Here is a tiny trained network, its code and every weight. The questions are about switching its units off for an input and a target symbol, where a switched-off unit gives its printed mean instead of its output.

import numpy as np


def w(rows, s, z=0):
    codes = np.array(rows[::2]) - 128.0
    scale = np.full(codes.shape[1], s)
    scale[-1] = z or s
    return codes * scale


def norm(h):
    return h / np.sqrt((h * h).mean(-1, keepdims=True) + 1e-5)


def f(y):
    return y / 2 * (1 + np.tanh(0.7978845608 * (y + 0.044715 * y**3)))


def softmax(a):
    e = np.exp(a - a.max(-1, keepdims=True))
    return e / e.sum(-1, keepdims=True)


def log_softmax(a):
    a = a - a.max(-1, keepdims=True)
    return a - np.log(np.exp(a).sum(-1, keepdims=True))


def net(x, mask):
    ids = ['αβγεηθλμξπστφψω'.index(c) for c in x.split()]
    T = len(ids)
    res = E[ids] + P[:T]
    u = 0
    for l in range(3):
        q, k, v = (norm(res) @ M[l].T for M in (Q, K, V))
        z = softmax(np.where(np.tri(T) > 0, q @ k.T / 3**0.5, -1e9)) @ v
        res = res + np.where(mask[u], z, O[l][:, -1]) @ O[l][:, :-1]
        u += 1
        y = f(norm(res) @ A[l][:, :-1].T + A[l][:, -1])
        res = res + np.where(mask[u : u + 4], y, B[l][:, -1]) @ B[l][:, :-1]
        u += 4
    return log_softmax(norm(res)[-1] @ U[:, :-1].T + U[:, -1])


Q, K, V, O, A, B = {}, {}, {}, {}, {}, {}
E = w([
[132,113,93,129,115],'α',
[131,124,117,146,123],'β',
[124,134,102,143,123],'γ',
[129,124,101,144,116],'ε',
[129,127,105,146,118],'η',
[139,113,106,143,116],'θ',
[126,130,114,148,120],'λ',
[126,122,124,138,124],'μ',
[126,125,122,153,113],'ξ',
[133,110,109,127,121],'π',
[132,109,118,135,118],'σ',
[139,105,108,143,109],'τ',
[135,101,106,131,111],'φ',
[133,182,174,92,255],'ψ',
[126,128,95,130,125],'ω',
],0.035)
P = w([
[109,140,141,99,101],'0',
[53,118,161,106,117],'1',
[101,86,200,196,158],'2',
[96,97,145,173,196],'3',
[251,209,154,83,116],'4',
[227,136,89,113,242],'5',
[203,179,44,137,93],'6',
[95,70,143,190,237],'7',
[150,123,154,221,115],'8',
],0.019)
Q[0] = w([
[132,158,78,212,7],'L0H0',
[185,124,39,147,217],'L0H0',
[37,25,92,223,205],'L0H0',
],0.012)
K[0] = w([
[122,120,99,113,230],'L0H0',
[142,98,162,203,140],'L0H0',
[250,164,152,159,132],'L0H0',
],0.019)
V[0] = w([
[166,171,167,193,59],'L0H0',
[126,2,153,71,137],'L0H0',
[15,157,111,115,144],'L0H0',
],0.011)
O[0] = w([
[84,208,221,180,41,223],'L0H0',
[1,104,121,2,123,167],'L0H0',
[82,117,88,196,200,250],'L0H0',
],0.0096,0.0012)
A[0] = w([
[97,173,206,194,77,172],'L0N0',
[3,117,174,73,110,127],'L0N1',
[171,18,123,123,86,197],'L0N2',
[211,61,244,75,177,255],'L0N3',
],0.0064,0.006)
B[0] = w([
[100,109,45,46,189,253],'L0N0',
[171,134,99,252,184,184],'L0N1',
[71,207,159,132,215,238],'L0N2',
[109,196,1,105,119,244],'L0N3',
],0.0098,0.0035)
Q[1] = w([
[108,83,49,184,240],'L1H0',
[254,194,86,83,122],'L1H0',
[231,194,72,104,80],'L1H0',
],0.009)
K[1] = w([
[242,194,193,17,189],'L1H0',
[62,158,225,146,254],'L1H0',
[90,138,185,145,198],'L1H0',
],0.01)
V[1] = w([
[248,196,75,97,161],'L1H0',
[147,104,46,201,14],'L1H0',
[90,233,183,187,154],'L1H0',
],0.014)
O[1] = w([
[124,135,16,46,155,160],'L1H0',
[188,2,99,147,62,186],'L1H0',
[129,234,129,161,43,253],'L1H0',
],0.013,0.006)
A[1] = w([
[62,191,70,56,109,15],'L1N0',
[198,165,126,166,208,249],'L1N1',
[156,217,227,166,4,212],'L1N2',
[170,126,69,40,112,25],'L1N3',
],0.012,0.0014)
B[1] = w([
[156,106,250,130,146,192],'L1N0',
[169,146,32,128,76,184],'L1N1',
[190,152,152,62,166,254],'L1N2',
[167,164,154,144,195,181],'L1N3',
],0.017,0.0093)
Q[2] = w([
[251,66,146,120,131],'L2H0',
[164,145,23,134,145],'L2H0',
[151,110,93,119,61],'L2H0',
],0.021)
K[2] = w([
[196,254,157,92,165],'L2H0',
[171,129,72,154,162],'L2H0',
[132,175,128,207,114],'L2H0',
],0.023)
V[2] = w([
[141,207,111,97,131],'L2H0',
[152,79,101,214,99],'L2H0',
[177,3,119,51,110],'L2H0',
],0.015)
O[2] = w([
[134,188,58,141,61,253],'L2H0',
[249,163,94,245,140,132],'L2H0',
[229,45,148,12,169,167],'L2H0',
],0.013,0.0053)
A[2] = w([
[191,67,84,74,99,94],'L2N0',
[145,84,143,51,251,102],'L2N1',
[124,139,167,42,99,156],'L2N2',
[141,72,178,161,99,1],'L2N3',
],0.019,0.0062)
B[2] = w([
[40,242,131,66,93,198],'L2N0',
[150,160,117,170,189,246],'L2N1',
[114,61,175,171,170,199],'L2N2',
[169,2,166,44,45,136],'L2N3',
],0.021,0.011)
U = w([
[178,101,211,89,115,144],'α',
[144,164,130,118,82,116],'β',
[229,191,228,205,82,2],'γ',
[151,62,162,198,137,247],'ε',
[198,90,101,91,104,214],'η',
[164,98,46,249,115,185],'θ',
[151,119,89,68,56,208],'λ',
[113,147,187,30,114,105],'μ',
[101,195,163,70,76,70],'ξ',
[78,134,231,203,120,123],'π',
[61,183,150,205,101,110],'σ',
[64,100,107,218,195,144],'τ',
[112,134,5,42,208,76],'φ',
[11,149,102,118,115,130],'ψ',
[189,98,127,178,185,139],'ω',
],0.015,0.0071)

Each question gives the input, a string of symbols that net reads in full, and the target symbol t.
The units are the heads (3 rows each of Q, K, V and O) and the neurons (one row each of A and B). Each row of codes is followed by its name. A weight is (code - 128) times the scale printed after its matrix; where a second scale follows, it is the last column's (O, A, B and U).
mask holds one flag per unit, layer by layer, with each layer's heads first. A switched-off unit (its flag False) gives its mean, the last column of its rows in O or B, instead of its output. The means were averaged over made-up inputs and are rounded, as every weight is.
A unit's drop is (log p(t) with every unit on - log p(t) with that unit switched off) / (log p(t) with every unit on - log p(t) with every unit switched off).
The circuit of an input: a set's keep is (log p(t) with only the set's units on - log p(t) with every unit switched off) / (log p(t) with every unit on - log p(t) with every unit switched off). Starting from the 12 units with the biggest drops (on a tie, the unit counted first), units are removed one at a time, each time the one whose removal leaves the highest keep (on an exact tie, the one counted first), for as long as the keep stays at least 0.8.
circuit, biggest first: the units of the circuit, biggest drop first
unit that matters most: the unit with the biggest drop
k most important neurons: the k neurons with the biggest drops, biggest first
top k neurons in layer l: the k neurons of layer l with the biggest drops, biggest first
input μ σ ξ ω, target σ: circuit, biggest first => L2H0
input η μ μ φ γ, target σ: circuit, biggest first => L2H0; L0H0; L1N2
input ξ η π β ξ ω ω π θ, target φ: 2 most important neurons => L0N2; L0N3
input π ω γ σ, target τ: circuit, biggest first => L0H0; L1H0; L1N2
input γ τ ξ, target θ: 3 most important neurons => L0N0; L1N2; L1N0
input ω α γ θ, target φ: circuit, biggest first => L1H0; L2N0; L2H0; L1N0
input ω ε φ σ ω θ ξ, target π: 2 most important neurons => L1N0; L0N0
input ω η ξ ω ω ε λ γ, target φ: 3 most important neurons => L0N0; L0N2; L1N3
input θ ω ω ε, target μ: 2 most important neurons => L0N3; L2N0
input γ ξ σ γ, target θ: circuit, biggest first => L1N2; L1H0; L0N2
input θ ω φ ε, target μ: 2 most important neurons => L0N3; L0N1
input θ η θ ω, target μ: circuit, biggest first => L1H0; L2N0; L0H0; L2H0
input ψ ε ξ τ ω φ σ β τ, target ψ: circuit, biggest first => L1H0; L0H0; L2H0
input ξ ω η ξ ξ ξ ξ, target γ: 4 most important neurons => L1N2; L0N3; L0N2; L2N0
input ξ η ω ω ω ω β π, target φ: circuit, biggest first => L1H0
input ω ω η μ, target φ: circuit, biggest first => L1H0; L1N0
input γ π γ ω ξ γ ω γ ε, target θ: 3 most important neurons => L1N2; L0N2; L2N0
input φ σ θ ω π ω τ β ω, target φ: 3 most important neurons => L0N3; L0N2; L1N1
input ψ σ ω ξ τ ω φ λ, target ψ: circuit, biggest first => L1H0; L2H0; L0H0
input η γ ε, target λ: unit that matters most => L1H0
input π γ ω π σ η π γ, target π: top 3 neurons in layer 0 => L0N1; L0N3; L0N0
input π σ γ ω ξ π θ γ, target γ: top 2 neurons in layer 2 => L2N0; L2N2
